In the rows, zero is written as 128.
Each row is followed by its class.
148 95 142 133 134 136 145 111 128 131 146 132 139 127 120 96 108 144 133 137 109 139 120 138 115 105 111 108 85 107 94 111 132 121 144 143 120 121 121 138 132 125 129 126 130 114 136 146 131 135 97 133 99 100 129 -> k936
146 135 112 125 126 146 90 140 121 142 118 113 149 131 155 75 163 118 143 93 185 140 131 124 125 130 116 76 141 168 109 108 120 96 128 135 117 115 96 168 71 137 122 166 127 149 78 49 133 165 147 166 119 137 156 -> k870
155 115 93 129 107 127 101 110 126 121 123 154 117 131 137 131 158 128 87 135 133 134 139 121 127 106 107 141 92 128 146 151 108 128 137 104 161 116 120 105 152 89 138 151 164 87 128 144 108 126 65 74 171 117 155 -> k936
123 141 117 146 134 153 103 158 117 136 138 128 118 120 141 111 170 141 74 175 129 121 154 139 132 93 95 193 117 146 150 119 100 110 122 124 144 127 115 166 113 129 102 131 159 122 142 125 136 117 112 93 177 129 142 -> k936
117 125 138 114 165 130 144 113 97 117 126 129 122 107 95 91 114 128 128 150 114 145 119 120 152 103 100 127 125 123 118 128 119 148 139 143 121 136 126 154 136 119 136 117 114 110 125 131 111 125 112 130 107 106 133 -> k27
63 104 144 105 126 113 164 129 151 80 172 144 96 179 79 116 185 124 117 144 105 157 132 83 165 116 111 73 84 143 100 121 95 143 102 166 128 124 68 174 121 154 171 148 89 110 122 147 102 119 127 121 148 159 137 -> k27
153 127 135 114 143 124 132 119 139 125 118 116 159 143 108 93 115 117 127 127 103 155 130 155 144 112 106 115 123 157 92 109 125 131 115 136 114 134 97 156 107 127 131 128 128 137 108 126 134 130 112 136 103 134 115 -> k354
117 154 75 133 140 145 119 125 137 109 128 136 119 103 120 140 112 116 128 122 105 133 111 166 119 158 100 129 158 126 130 162 116 121 116 146 124 119 115 166 87 134 124 135 131 126 130 143 88 87 124 127 108 151 164 -> k27
127 137 126 105 139 111 138 149 128 119 121 157 92 142 155 151 136 110 111 101 109 138 112 96 127 133 117 138 111 155 108 128 116 156 135 141 123 143 108 110 126 112 149 146 128 107 140 126 89 106 107 119 131 139 166 -> k27
135 157 119 138 101 65 140 162 139 179 152 145 113 136 168 131 123 135 101 104 129 127 124 185 100 161 117 121 92 140 138 95 139 119 142 127 83 161 121 169 93 109 146 138 116 139 111 119 122 128 111 137 131 131 124 -> k405
136 105 133 122 151 146 157 123 120 131 121 120 127 132 91 121 124 114 144 128 102 133 129 121 137 127 115 123 124 157 108 137 133 143 150 175 120 136 124 161 128 129 154 113 133 114 125 151 122 129 114 140 82 152 120 -> k362
144 100 122 82 142 188 114 128 89 199 152 115 136 93 136 145 148 136 120 112 119 107 103 165 132 134 126 130 177 174 135 138 109 80 102 192 127 112 191 167 113 170 117 149 149 180 130 101 131 111 167 107 137 135 173 -> k743
162 125 85 149 186 113 174 96 145 100 108 140 130 131 97 152 104 189 142 130 138 134 160 130 156 120 142 166 206 135 60 102 123 161 198 118 121 109 155 78 143 194 157 156 90 82 124 110 79 69 154 97 176 126 101 -> k508
114 130 132 136 136 137 155 128 101 119 105 141 176 95 111 138 91 125 121 133 125 98 81 178 128 148 163 118 180 116 154 190 143 132 127 184 140 145 140 111 110 109 86 118 125 155 125 113 136 126 146 122 134 108 104 -> k167
120 125 81 83 137 101 159 136 93 123 142 130 135 166 109 154 131 132 110 155 136 129 135 125 155 118 131 115 153 154 137 133 159 150 154 134 124 143 149 98 126 163 146 128 157 130 87 165 138 112 135 104 149 141 80 -> k755
168 82 139 93 142 242 181 132 134 164 139 130 162 116 101 136 105 163 124 103 124 100 102 113 127 82 93 157 162 105 122 136 105 113 150 174 182 122 148 150 136 97 125 161 165 142 103 103 123 125 104 114 115 108 122 -> k405
88 116 142 138 125 108 134 119 105 200 164 121 106 143 133 167 145 123 141 107 99 114 136 124 120 167 134 92 76 154 131 94 143 119 181 118 71 143 151 149 145 107 123 128 166 105 105 115 110 93 96 136 146 132 110 -> k27
168 127 81 112 144 116 134 114 151 110 114 148 109 113 96 120 121 136 103 124 136 139 118 145 140 132 139 124 159 151 116 147 117 106 125 153 128 121 166 129 118 143 111 137 134 124 119 152 115 99 133 119 121 129 145 -> k755
84 104 115 188 103 120 150 135 161 112 146 96 156 75 98 158 134 145 164 135 145 99 178 117 131 140 107 157 142 115 151 111 110 97 146 106 151 154 143 143 152 157 126 100 80 153 73 142 145 125 143 144 119 170 83 -> k678
105 111 163 128 137 127 137 101 135 121 113 128 112 109 120 119 133 135 127 121 93 150 115 125 135 108 103 107 83 132 125 121 137 138 135 138 100 124 104 142 140 128 137 134 137 128 145 120 110 146 96 146 100 143 126 -> k518
158 125 107 136 108 195 148 145 165 120 103 160 124 136 123 163 142 116 148 154 116 142 107 105 128 73 153 125 109 151 125 140 93 109 130 92 129 120 99 118 123 70 129 129 118 156 124 137 121 115 136 110 123 156 202 -> k678
134 102 135 123 151 175 148 106 112 103 139 124 143 132 101 115 118 140 134 140 108 145 119 124 145 86 120 112 137 131 109 99 111 136 132 91 129 125 104 126 119 131 106 129 104 113 105 140 113 117 132 126 127 136 119 -> k755
116 127 105 142 113 146 155 129 145 141 129 118 69 120 104 179 185 149 121 149 109 108 124 120 119 161 169 121 130 105 158 113 164 103 117 102 95 118 189 204 112 151 130 130 104 147 137 131 63 116 176 120 171 118 187 -> k743
130 137 115 127 100 167 137 93 73 147 104 161 154 136 153 94 107 119 131 135 161 110 89 121 166 140 138 167 176 44 202 123 128 125 92 194 119 96 113 129 117 157 92 139 133 133 131 41 85 121 156 150 148 102 133 -> k508
128 128 122 144 163 84 136 124 122 103 144 102 114 117 131 131 116 131 144 123 137 153 107 148 130 96 104 149 97 121 97 120 151 148 151 122 120 127 117 131 134 146 161 102 84 102 142 148 116 136 100 120 116 134 126 -> k678
153 123 157 124 142 130 100 132 83 164 138 98 108 119 145 147 143 115 127 131 135 156 130 171 120 101 133 178 99 177 87 98 148 121 156 159 92 109 136 128 135 152 158 113 117 103 120 172 139 133 92 112 108 115 116 -> k559
131 122 110 135 117 114 125 121 116 120 125 142 147 150 152 133 147 118 133 130 133 139 114 114 133 123 118 142 148 143 118 114 116 109 118 151 131 139 132 139 117 157 130 136 135 126 90 127 115 109 118 117 125 114 127 -> k167
154 123 101 72 116 118 80 103 128 129 131 131 127 148 97 30 170 135 97 150 202 121 160 80 140 46 99 141 137 125 154 125 95 84 115 121 119 168 76 123 185 92 98 124 200 122 104 57 144 87 107 135 151 114 115 -> k678
153 126 142 107 130 112 153 129 129 106 132 121 87 134 120 86 128 99 131 131 136 139 130 134 125 103 122 112 120 140 100 118 140 141 135 123 92 121 86 130 97 158 130 123 131 120 116 134 123 124 114 149 134 141 114 -> k755
101 112 154 138 121 116 160 145 114 147 126 125 125 153 146 60 126 101 94 163 103 108 160 103 114 99 98 110 68 188 107 106 121 144 156 119 114 174 48 168 131 98 148 98 79 120 76 167 138 147 115 140 145 121 133 -> k936
160 132 110 143 122 138 116 126 119 133 115 155 136 111 133 118 162 120 133 112 177 112 140 128 104 140 132 129 136 143 121 124 146 129 145 133 133 139 160 92 109 154 111 134 169 121 121 114 147 132 112 119 133 119 151 -> k362
135 134 139 131 145 146 132 120 128 119 125 134 128 112 127 98 126 123 112 149 96 129 119 131 148 99 126 115 117 128 97 141 119 125 116 139 128 121 125 139 120 137 124 125 135 120 141 111 129 129 100 128 101 132 149 -> k559
145 120 94 125 128 164 95 133 115 167 116 100 119 95 111 78 122 106 118 134 165 110 183 113 129 136 103 159 184 111 127 132 107 76 155 156 132 116 114 202 128 165 122 126 145 133 75 89 125 155 108 151 151 126 129 -> k755
165 133 116 118 109 98 118 118 158 124 130 114 132 154 122 91 114 102 101 148 153 119 156 134 121 119 155 138 115 133 137 127 130 131 115 139 120 129 104 130 125 127 127 131 150 127 122 111 130 96 103 147 119 123 127 -> k755
141 123 123 140 122 113 119 126 191 86 139 120 160 132 140 131 112 125 116 92 96 159 80 153 131 114 112 88 72 93 116 104 150 83 138 114 113 137 103 106 118 80 130 164 110 151 116 93 152 153 118 118 161 132 127 -> k559
122 115 165 141 121 147 150 152 79 128 96 125 142 87 125 134 101 141 112 125 132 111 128 147 142 152 126 121 141 111 149 129 155 116 131 146 150 141 142 159 112 111 128 134 84 165 101 137 135 184 142 145 149 136 109 -> k354
130 133 136 137 161 139 151 98 110 102 126 127 147 121 117 102 125 124 132 122 80 135 142 140 141 127 119 121 142 96 104 127 124 139 126 133 131 135 126 145 117 136 139 109 144 111 132 137 135 141 131 136 116 141 125 -> k508
123 114 116 154 134 164 121 156 127 171 88 145 118 110 127 147 111 101 67 179 95 114 111 101 99 156 122 181 111 113 169 122 132 72 162 142 90 143 167 172 118 64 140 117 140 143 106 126 140 149 121 106 182 91 171 -> k508
141 100 130 112 149 132 157 96 122 92 116 146 104 141 109 91 100 155 128 120 125 141 123 113 143 106 110 137 145 157 139 116 125 130 149 126 100 106 139 133 125 144 124 135 131 128 131 122 75 127 94 144 140 125 121 -> k755
108 129 140 161 209 105 102 144 113 164 164 60 147 120 102 144 165 86 109 131 138 111 157 110 142 106 154 140 117 157 131 147 121 188 164 136 97 175 115 111 135 124 144 98 166 89 140 149 167 159 101 118 120 159 89 -> k559
114 139 122 130 121 115 127 129 110 148 117 133 140 89 85 150 108 130 101 115 136 106 117 155 135 139 107 127 142 155 129 184 145 167 131 124 117 101 125 76 122 139 121 127 120 134 119 131 139 143 148 143 123 174 108 -> k678
106 133 117 160 101 91 131 125 151 146 150 109 110 124 118 178 159 145 101 143 114 104 146 120 150 121 147 85 112 114 117 129 151 132 135 123 142 148 152 148 155 149 140 136 163 115 130 127 112 110 117 99 137 147 119 -> k362
121 137 121 117 159 113 142 124 82 131 127 124 129 131 123 111 125 118 134 138 148 143 117 127 152 120 128 136 147 154 97 130 136 154 126 143 103 117 145 152 118 153 133 112 103 98 114 131 80 106 138 150 129 108 118 -> k678
110 139 146 139 128 85 138 170 141 154 203 126 104 154 155 145 158 121 95 116 111 140 135 170 109 136 107 126 83 158 127 125 152 125 159 110 108 169 109 137 136 150 141 136 157 130 79 130 136 139 143 150 119 136 138 -> k936
152 147 117 129 134 121 126 158 123 115 131 151 167 131 135 115 110 120 109 139 130 144 136 169 132 170 97 128 111 129 122 127 109 145 148 118 120 108 92 95 114 144 120 170 123 114 123 140 164 140 98 136 117 139 107 -> k27
110 116 145 126 158 134 143 110 130 141 132 126 125 114 116 110 146 135 144 122 126 141 120 129 126 106 113 124 118 148 93 137 131 130 152 165 114 134 121 157 115 132 139 121 136 117 124 114 120 133 105 129 115 114 126 -> k518
110 121 118 115 98 139 84 99 130 191 134 84 106 78 102 130 154 134 142 142 121 134 134 138 104 156 128 154 72 108 194 99 133 83 156 123 71 145 110 144 160 106 123 125 122 157 151 69 126 140 157 148 128 116 164 -> k518
126 127 107 110 157 142 135 130 117 110 110 140 104 134 118 110 139 126 120 143 131 140 129 114 125 118 130 143 134 149 138 140 130 142 143 150 117 130 91 122 134 136 121 124 141 121 143 110 102 120 106 118 141 121 142 -> k870
113 176 93 119 131 108 137 152 181 127 126 118 139 122 147 107 106 92 122 133 96 139 141 143 129 183 109 149 135 173 109 135 124 112 142 147 137 143 62 146 96 165 145 141 104 151 86 110 142 126 158 142 103 133 165 -> k27
116 98 158 130 151 160 133 103 131 123 133 128 130 148 113 94 131 132 125 162 120 136 126 99 134 97 113 120 103 132 128 117 129 131 136 119 116 135 97 155 134 90 129 137 141 94 121 106 125 103 118 139 118 124 113 -> k518
86 143 60 157 127 88 143 100 114 177 126 115 138 125 105 163 127 130 118 127 135 126 98 102 176 102 124 117 85 149 155 138 140 113 154 186 107 139 128 149 101 139 125 121 117 128 100 103 79 102 62 130 170 117 147 -> k362
135 135 138 115 144 100 120 104 108 127 126 114 125 128 124 104 115 111 155 118 137 139 135 148 139 103 134 129 129 126 105 133 143 145 117 170 122 127 113 150 114 144 143 94 110 127 146 126 140 113 117 138 99 152 130 -> k508
95 111 127 138 134 125 124 124 91 169 189 85 108 175 126 140 165 145 111 145 128 122 116 136 110 130 114 113 95 165 181 111 162 93 169 106 95 139 127 153 136 152 117 138 190 146 71 129 129 139 131 118 164 133 150 -> k405
147 150 102 107 113 113 116 124 128 126 102 147 154 137 123 142 124 84 124 116 107 137 131 157 143 162 147 103 133 139 129 121 151 129 118 151 120 141 122 132 112 112 148 159 136 147 87 139 143 113 129 125 89 163 111 -> k559
169 124 126 101 137 115 150 120 116 95 112 122 80 137 99 104 109 112 109 147 115 140 129 119 149 90 126 125 141 131 115 104 152 119 129 117 93 117 116 140 90 139 147 140 124 125 101 130 99 114 122 141 159 139 128 -> k755
157 141 140 137 154 142 153 112 154 130 115 138 108 135 109 68 125 138 125 103 135 139 122 151 129 115 122 106 129 126 117 112 122 120 120 121 113 124 135 171 128 113 114 124 145 114 107 131 101 122 131 148 123 118 129 -> k405
129 139 117 123 154 150 142 97 93 99 91 135 136 121 126 110 145 119 128 143 103 154 106 139 150 100 133 107 140 139 94 133 149 120 127 133 115 116 136 148 101 139 136 120 125 118 98 153 119 138 126 118 136 110 130 -> k559
156 148 125 110 169 117 153 105 104 137 144 119 121 141 114 99 122 129 143 79 100 163 100 159 144 146 86 95 151 153 83 109 171 137 129 137 133 121 116 160 105 187 107 163 131 151 72 169 119 144 156 127 115 133 129 -> k405
122 137 161 113 114 152 159 141 113 143 106 155 91 126 135 116 100 105 97 141 137 135 115 128 132 75 146 109 120 126 129 104 100 145 123 112 110 112 100 189 117 106 134 121 118 124 102 160 89 118 84 151 129 124 111 -> k755
131 112 115 117 113 126 137 103 105 141 130 141 143 126 143 94 132 155 143 131 154 148 124 108 124 118 110 130 111 126 93 89 116 107 137 115 149 116 100 135 132 143 144 126 99 117 94 120 127 137 127 109 122 113 136 -> k678
109 150 85 118 113 111 130 134 124 127 134 146 160 120 127 142 92 116 87 149 109 115 135 159 132 167 109 130 144 119 122 174 145 165 141 150 132 107 95 104 92 157 127 148 139 129 145 132 139 117 111 104 166 149 115 -> k508
146 99 121 118 112 176 123 113 122 144 127 100 105 122 146 133 142 177 107 139 129 122 116 118 111 83 131 144 78 122 121 130 114 85 138 165 137 102 144 154 151 93 122 129 139 118 173 125 97 103 111 122 157 108 184 -> k518
125 175 104 107 138 79 114 107 143 122 92 129 129 133 124 112 147 116 122 137 137 139 106 145 154 150 140 106 129 141 115 139 124 132 92 144 133 116 120 126 122 137 127 140 120 117 137 121 135 90 137 103 126 116 110 -> k27
104 125 150 140 137 60 145 115 117 134 124 124 105 115 91 119 138 128 140 126 142 118 116 142 134 114 148 109 134 124 131 125 148 143 128 137 90 141 127 152 124 128 133 99 95 117 112 103 113 129 105 126 110 123 101 -> k743
52 129 122 129 92 112 159 131 98 155 131 84 83 120 127 208 181 110 119 169 77 108 134 83 156 114 119 167 89 134 137 155 128 138 142 153 131 152 122 190 143 127 182 86 77 121 117 155 81 108 132 108 161 151 146 -> k508
128 103 133 126 109 186 131 164 101 105 135 89 145 83 143 134 118 103 107 142 77 129 127 100 129 103 89 183 152 127 126 152 82 83 127 159 155 117 86 138 104 104 121 138 102 143 96 66 120 157 126 144 189 105 157 -> k870
130 132 144 116 155 103 135 86 120 111 102 121 143 107 106 80 101 94 144 114 99 134 123 137 144 105 98 133 141 138 96 124 125 155 120 148 119 134 118 126 126 166 142 114 100 127 117 124 133 128 124 139 120 129 127 -> k405
128 150 117 140 145 84 125 125 115 121 131 102 159 120 99 108 101 136 148 99 140 135 108 163 138 135 116 104 136 129 151 122 147 131 125 166 123 133 137 120 108 118 106 121 124 184 119 136 165 166 131 134 86 144 107 -> k508
130 98 132 120 116 159 107 110 131 118 111 131 134 121 143 135 135 149 117 118 120 128 131 127 134 128 131 155 153 141 145 133 129 101 113 170 138 92 163 141 154 162 124 140 123 147 149 56 127 129 161 146 146 129 152 -> k870
106 108 136 124 121 148 120 139 131 83 125 94 162 99 122 97 101 169 120 118 157 150 106 141 116 136 64 164 102 99 139 124 100 111 132 92 159 116 91 107 116 136 170 124 63 135 106 115 92 203 139 127 126 142 153 -> k354
157 103 138 133 139 157 140 142 133 117 151 127 164 126 107 126 97 137 122 149 106 143 123 152 130 107 113 100 113 139 91 131 146 158 142 112 119 116 115 124 107 124 102 139 102 123 155 123 139 126 112 130 143 132 124 -> k362
107 105 140 129 123 167 102 124 121 133 118 105 115 122 110 119 155 148 99 162 135 110 123 113 114 106 119 121 101 128 141 140 113 111 135 133 131 118 150 141 171 74 134 130 135 108 148 103 117 133 125 120 147 101 146 -> k518
151 105 137 117 136 128 128 109 141 128 123 120 143 131 119 103 129 142 137 104 142 146 129 110 136 109 123 128 104 150 119 117 137 115 138 139 114 137 127 123 120 123 142 118 132 116 130 101 124 140 116 150 120 130 134 -> k362
111 115 171 134 133 138 139 113 110 127 143 136 114 139 115 91 147 120 139 126 128 141 149 130 137 116 114 120 94 133 122 132 133 150 122 151 117 136 121 169 155 100 141 95 118 97 128 148 118 130 111 153 104 116 118 -> k27
167 112 120 121 130 144 124 147 151 146 108 120 122 81 144 109 108 146 144 108 122 115 105 106 96 138 103 148 142 108 114 154 84 74 135 136 148 142 160 116 112 79 160 125 157 164 150 85 129 152 142 97 122 145 170 -> k167
149 137 130 166 151 102 136 140 166 96 107 143 93 86 128 136 88 128 95 125 87 92 145 150 137 153 154 154 140 105 135 157 101 104 164 134 116 141 175 122 145 126 186 125 130 118 157 152 106 156 108 118 118 179 164 -> k559
119 137 142 134 89 101 108 119 113 144 130 116 138 140 144 132 107 110 109 146 123 121 128 114 163 136 135 135 132 126 187 122 151 124 95 127 132 117 106 138 112 135 128 148 141 151 113 100 131 140 126 137 142 142 105 -> k167
160 115 143 99 107 127 148 123 132 137 126 151 119 99 137 156 137 125 138 121 146 110 126 122 151 122 161 165 124 131 160 124 107 114 158 128 119 140 179 116 139 118 120 134 139 124 130 145 119 94 125 109 149 132 137 -> k27
143 101 138 101 141 192 135 123 98 128 116 137 120 106 96 149 117 134 142 146 136 128 114 122 129 91 142 130 150 121 153 133 134 122 139 114 116 102 147 138 107 108 115 129 132 130 134 119 140 108 124 135 146 136 108 -> k870
116 166 110 136 144 151 114 122 159 105 103 141 134 107 120 147 140 109 130 131 131 114 128 134 137 106 151 134 171 140 105 131 108 143 138 95 131 124 103 132 125 149 111 140 133 131 147 142 114 110 127 100 149 139 138 -> k678
131 120 112 137 111 147 165 137 114 110 110 155 145 127 150 159 145 148 118 125 132 142 116 127 125 162 114 142 96 127 153 95 173 135 149 129 126 139 117 100 95 159 152 147 102 130 123 157 134 169 136 127 136 132 127 -> k362
126 121 129 146 153 135 118 110 118 94 113 118 131 102 117 111 121 110 141 117 139 139 118 134 141 125 128 128 129 144 134 146 135 134 140 142 114 126 144 106 137 123 126 115 120 103 117 132 124 131 125 156 94 136 120 -> k559
146 144 136 120 143 101 138 117 131 90 133 131 135 148 145 89 107 119 115 102 98 156 110 160 135 145 87 107 127 134 118 89 160 133 111 101 134 129 107 113 104 144 139 170 136 128 88 106 120 139 134 126 133 127 122 -> k405
112 140 86 118 97 122 104 144 151 116 135 160 143 140 116 167 156 150 112 139 132 126 138 132 128 132 114 119 128 116 110 107 139 132 153 64 137 133 128 112 139 120 127 146 113 104 118 150 146 121 134 78 141 141 124 -> k743
139 131 146 117 131 84 146 146 115 105 107 135 116 131 113 106 128 97 142 135 149 121 119 122 136 98 116 101 140 129 93 116 143 164 126 124 101 129 103 143 94 146 151 133 100 126 102 142 130 130 109 129 94 154 109 -> k743
160 123 112 103 145 122 149 112 87 115 87 151 166 145 140 117 113 141 126 155 114 156 131 125 162 105 107 160 139 126 114 97 121 134 132 106 140 124 110 109 120 175 137 140 111 138 101 109 118 128 97 98 162 133 128 -> k354
154 104 141 135 112 129 97 125 142 133 134 118 130 131 109 83 120 143 107 142 146 145 151 136 147 125 124 137 130 131 164 137 105 79 81 141 113 106 137 163 134 119 108 115 139 129 128 113 127 126 126 159 136 145 111 -> k167
127 134 141 131 117 116 142 136 174 113 127 168 122 134 104 136 147 122 103 140 102 134 128 147 140 128 139 139 135 137 134 129 108 156 108 131 105 139 130 163 122 97 132 123 83 123 154 116 113 125 125 114 126 123 128 -> k508
142 99 120 143 127 140 139 108 154 147 131 101 174 113 106 79 118 163 117 145 140 106 137 100 122 118 118 136 109 93 117 147 133 123 147 116 147 132 120 130 131 83 101 113 113 113 130 106 134 148 147 112 171 82 114 -> k936
114 117 162 136 131 101 137 132 111 116 136 120 132 105 100 141 109 99 129 156 84 128 121 130 145 113 127 126 150 129 118 131 119 157 138 111 94 132 124 142 123 172 116 121 111 141 120 141 116 136 125 131 127 150 116 -> k167
146 88 179 131 178 145 138 67 94 172 152 124 87 93 142 127 155 175 140 98 133 145 114 113 140 152 138 198 116 102 152 132 153 106 119 183 130 116 160 158 117 175 142 126 146 114 183 149 119 149 164 115 145 142 141 -> k518
103 134 145 166 120 127 166 147 130 152 114 112 97 79 149 149 155 117 101 130 108 110 141 163 129 161 159 169 104 132 144 166 133 69 117 195 123 167 166 179 121 150 166 75 96 139 104 140 94 131 166 161 154 135 175 -> k167
163 138 105 111 131 103 137 153 111 106 145 128 124 119 124 137 116 109 117 156 124 129 139 166 120 109 143 146 154 109 108 129 126 119 138 145 117 148 108 154 70 133 144 130 108 129 132 130 154 112 103 126 138 132 118 -> k755
118 107 143 133 157 148 144 123 96 106 130 119 129 121 137 89 138 118 139 143 130 140 121 124 149 75 96 110 139 142 138 121 122 120 122 138 119 163 95 176 116 136 135 116 101 129 103 104 112 134 95 153 127 119 116 -> k167
100 137 127 112 143 139 137 138 107 115 136 146 112 141 107 113 137 156 124 153 150 134 134 136 125 111 108 139 113 129 121 141 143 125 133 151 117 136 120 143 99 105 151 115 134 101 136 151 112 106 103 132 128 130 105 -> k518
139 135 108 121 134 96 126 124 124 107 128 119 126 129 123 131 132 101 134 106 148 113 116 128 144 106 126 134 141 122 118 136 139 119 116 164 128 131 128 129 111 137 138 129 130 124 123 112 114 106 102 126 148 144 125 -> k678
166 133 152 144 138 123 161 116 139 116 119 154 119 130 119 111 103 113 132 142 89 136 134 145 132 119 141 102 126 123 92 115 129 145 110 122 105 120 130 133 106 149 123 144 140 130 135 149 104 102 98 131 123 128 141 -> k405
154 131 96 85 135 142 133 80 103 127 100 135 153 118 140 122 130 124 142 121 124 151 97 139 130 107 123 151 142 130 129 121 144 140 127 126 139 105 139 140 110 184 96 129 133 150 128 143 138 113 142 99 156 121 160 -> k405
138 110 95 121 107 136 120 150 143 97 131 147 136 110 125 136 111 111 96 157 136 124 118 142 133 138 119 123 149 146 141 152 94 117 139 121 120 113 105 130 92 132 95 165 115 127 123 116 125 99 115 121 153 159 130 -> k755
131 144 109 124 116 116 126 124 139 134 125 137 122 159 157 117 151 96 123 120 152 120 140 110 117 144 127 130 114 131 139 121 131 159 133 110 144 160 91 118 152 131 145 140 136 104 104 132 104 113 121 112 129 124 149 -> k405
156 144 138 133 120 172 94 150 132 125 128 102 125 105 117 113 90 81 121 175 88 128 143 147 127 91 145 153 150 83 143 107 78 94 99 138 136 136 121 194 151 101 129 126 130 154 142 93 118 106 113 154 99 110 170 -> k167
135 151 196 132 115 174 116 118 89 122 120 132 93 120 168 103 172 99 130 166 111 125 145 109 106 82 126 152 121 138 107 154 105 128 115 113 116 150 94 139 115 57 160 141 207 107 145 116 111 92 124 148 121 104 139 -> k518
